Below are the code and all the weights of a small trained network. Each question names an input and a target symbol and asks about switching units off, where a switched-off unit gives its printed mean instead of its output.

import numpy as np


def w(rows, s, z=0):
    codes = np.array(rows[::2]) - 128.0
    scale = np.full(codes.shape[1], s)
    scale[-1] = z or s
    return codes * scale


def softmax(a):
    e = np.exp(a - a.max(-1, keepdims=True))
    return e / e.sum(-1, keepdims=True)


def log_softmax(a):
    a = a - a.max(-1, keepdims=True)
    return a - np.log(np.exp(a).sum(-1, keepdims=True))


def net(x, mask):
    ids = ['γεζηξπστψ'.index(c) for c in x.split()]
    T = len(ids)
    res = E[ids] + P[:T]
    u = 0
    for l in range(2):
        r = res
        for j in range(3):
            rows = slice(4 * j, 4 * j + 4)
            q, k, v = (r @ M[l][rows].T for M in (Q, K, V))
            z = softmax(np.where(np.tri(T) > 0, q @ k.T / 4**0.5, -1e9)) @ v
            o = O[l][rows]
            res = res + np.where(mask[u + j], z, o[:, -1]) @ o[:, :-1]
        u += 3
    return log_softmax(res[-1] @ U[:, :-1].T + U[:, -1])


Q, K, V, O = {}, {}, {}, {}
E = w([
[74,91,127,196,87],'γ',
[119,116,191,153,64],'ε',
[67,22,91,112,84],'ζ',
[117,242,231,216,136],'η',
[72,156,52,177,41],'ξ',
[69,178,38,196,132],'π',
[66,180,40,201,128],'σ',
[62,80,5,79,120],'τ',
[203,246,189,213,182],'ψ',
],0.014)
P = w([
[87,126,239,75,186],'0',
[160,143,103,35,104],'1',
[41,163,160,163,88],'2',
[152,101,117,157,128],'3',
[249,138,120,106,139],'4',
[34,187,113,150,138],'5',
[150,89,99,176,104],'6',
],0.015)
Q[0] = w([
[130,140,111,99,86],'L0H0',
[119,113,181,177,97],'L0H0',
[109,135,208,216,119],'L0H0',
[6,110,196,163,173],'L0H0',
[3,176,98,155,132],'L0H1',
[75,159,168,40,117],'L0H1',
[184,154,108,120,60],'L0H1',
[172,178,93,63,176],'L0H1',
[122,136,159,79,205],'L0H2',
[110,165,199,39,147],'L0H2',
[78,112,120,153,155],'L0H2',
[125,113,166,97,194],'L0H2',
],0.017)
K[0] = w([
[94,123,163,108,109],'L0H0',
[117,110,148,165,90],'L0H0',
[178,89,105,196,136],'L0H0',
[252,98,95,99,132],'L0H0',
[154,121,64,166,196],'L0H1',
[116,137,146,98,194],'L0H1',
[68,125,158,153,100],'L0H1',
[84,172,142,69,123],'L0H1',
[148,144,168,88,152],'L0H2',
[132,171,182,79,100],'L0H2',
[91,121,138,140,176],'L0H2',
[159,168,157,111,155],'L0H2',
],0.022)
V[0] = w([
[65,131,136,152,92],'L0H0',
[135,117,77,146,171],'L0H0',
[173,159,126,49,92],'L0H0',
[177,78,156,123,119],'L0H0',
[87,159,85,163,247],'L0H1',
[154,146,158,71,153],'L0H1',
[85,160,139,104,174],'L0H1',
[147,186,161,132,87],'L0H1',
[99,114,106,155,118],'L0H2',
[128,142,144,170,194],'L0H2',
[132,68,137,220,144],'L0H2',
[106,145,202,141,103],'L0H2',
],0.012)
O[0] = w([
[108,121,74,129,74,255],'L0H0',
[140,149,112,184,170,61],'L0H0',
[70,163,215,127,189,81],'L0H0',
[151,127,208,120,119,68],'L0H0',
[139,98,2,201,167,97],'L0H1',
[114,149,161,157,197,29],'L0H1',
[159,156,103,149,164,123],'L0H1',
[117,199,171,156,79,135],'L0H1',
[164,136,170,123,182,227],'L0H2',
[135,87,168,115,55,63],'L0H2',
[156,82,176,100,167,172],'L0H2',
[172,77,46,143,65,154],'L0H2',
],0.0094,0.0064)
Q[1] = w([
[131,165,81,45,65],'L1H0',
[161,127,129,133,134],'L1H0',
[122,106,126,81,116],'L1H0',
[78,94,119,187,87],'L1H0',
[156,170,104,83,89],'L1H1',
[41,91,165,230,102],'L1H1',
[35,108,149,162,80],'L1H1',
[127,97,141,149,110],'L1H1',
[24,65,133,182,164],'L1H2',
[8,32,91,116,171],'L1H2',
[202,72,170,248,80],'L1H2',
[62,52,155,141,147],'L1H2',
],0.014)
K[1] = w([
[25,107,157,192,105],'L1H0',
[151,135,107,123,88],'L1H0',
[109,97,99,98,109],'L1H0',
[137,83,142,159,150],'L1H0',
[119,160,156,141,154],'L1H1',
[61,47,131,146,103],'L1H1',
[54,97,132,137,94],'L1H1',
[79,126,115,126,133],'L1H1',
[27,35,106,145,167],'L1H2',
[4,26,83,98,121],'L1H2',
[110,222,147,167,60],'L1H2',
[42,112,157,110,103],'L1H2',
],0.015)
V[1] = w([
[238,22,165,168,113],'L1H0',
[221,229,122,149,47],'L1H0',
[122,109,196,179,113],'L1H0',
[115,199,83,2,176],'L1H0',
[216,213,145,133,79],'L1H1',
[243,175,117,95,159],'L1H1',
[135,131,97,20,115],'L1H1',
[133,90,190,141,179],'L1H1',
[156,203,129,120,165],'L1H2',
[107,206,111,99,62],'L1H2',
[102,115,134,169,106],'L1H2',
[93,131,146,177,103],'L1H2',
],0.0094)
O[1] = w([
[210,108,146,109,87,64],'L1H0',
[122,255,26,147,105,119],'L1H0',
[134,167,182,133,128,137],'L1H0',
[69,79,71,41,164,65],'L1H0',
[107,73,172,97,197,96],'L1H1',
[116,66,119,65,154,2],'L1H1',
[162,79,155,204,57,176],'L1H1',
[85,159,35,105,166,13],'L1H1',
[119,196,109,149,116,29],'L1H2',
[85,139,51,115,130,214],'L1H2',
[148,105,114,112,114,158],'L1H2',
[166,112,92,114,117,143],'L1H2',
],0.0087,0.0078)
U = w([
[184,139,139,132,118,59],'γ',
[44,194,240,85,89,119],'ε',
[103,97,180,95,152,180],'ζ',
[136,185,151,187,163,71],'η',
[63,130,94,88,76,110],'ξ',
[124,96,120,253,219,93],'π',
[137,92,101,239,214,80],'σ',
[62,88,141,190,239,174],'τ',
[164,172,147,101,225,255],'ψ',
],0.0065,0.0075)

Each question gives the input, a string of symbols that net reads in full, and the target symbol t.
The units are the heads (4 rows each of Q, K, V and O). Each row of codes is followed by its name. A weight is (code - 128) times the scale printed after its matrix; where a second scale follows, it is the last column's (O and U).
mask holds one flag per head, layer by layer. A switched-off head (its flag False) gives its mean, the last column of its rows in O, instead of its output. The means were averaged over made-up inputs and are rounded, as every weight is.
A unit's drop is (log p(t) with every unit on - log p(t) with that unit switched off) / (log p(t) with every unit on - log p(t) with every unit switched off).
The circuit of an input: a set's keep is (log p(t) with only the set's units on - log p(t) with every unit switched off) / (log p(t) with every unit on - log p(t) with every unit switched off). Starting from all 6 units, units are removed one at a time, each time the one whose removal leaves the highest keep (on an exact tie, the one counted first), for as long as the keep stays at least 0.8.
units of the circuit, in order: the units of the circuit, biggest drop first
unit that matters most: the unit with the biggest drop
heads that matter: for each layer, one digit per head in row order, 1 if its drop is at least 0.15 and else 0, layers parted by /
input ξ ψ ζ ζ ξ, target ζ: heads that matter => 100 / 110
input ξ σ ξ, target π: units of the circuit, in order => [L0H0, L0H1]
input ζ γ ξ γ, target γ: units of the circuit, in order => [L1H0, L0H2, L0H0]
input γ ξ σ ψ π ζ, target η: units of the circuit, in order => [L1H0, L0H0, L0H1]
input ξ π ξ ζ ε τ ψ, target ψ: units of the circuit, in order => [L1H1, L0H0, L1H0]
input γ γ ξ ξ η, target ξ: units of the circuit, in order => [L0H2, L0H0, L1H2]
input γ ζ γ, target ζ: units of the circuit, in order => [L0H2, L0H1, L1H2]
input ξ ξ ζ γ γ, target ζ: heads that matter => 111 / 110
input ξ ζ ξ ζ ψ, target ξ: unit that matters most => L0H2
input ζ ξ ξ ξ ξ τ ξ, target ξ: units of the circuit, in order => [L0H1, L0H0]
input ξ ξ ε ψ ζ ζ, target η: heads that matter => 110 / 100
input ξ σ ζ, target π: units of the circuit, in order => [L0H1, L0H0]
input γ ξ ψ ζ τ, target ψ: heads that matter => 110 / 010
input ψ ξ ξ, target η: unit that matters most => L0H1
input ξ τ ξ ξ π, target ξ: units of the circuit, in order => [L0H0, L0H1]
input τ σ γ, target τ: units of the circuit, in order => [L0H0, L1H0]
input ψ σ γ, target η: heads that matter => 111 / 110
input τ ζ ξ, target τ: heads that matter => 110 / 100
input ξ ξ ξ ξ ζ ζ, target ε: heads that matter => 110 / 010
input ψ τ ξ ζ ξ γ, target ε: unit that matters most => L0H1
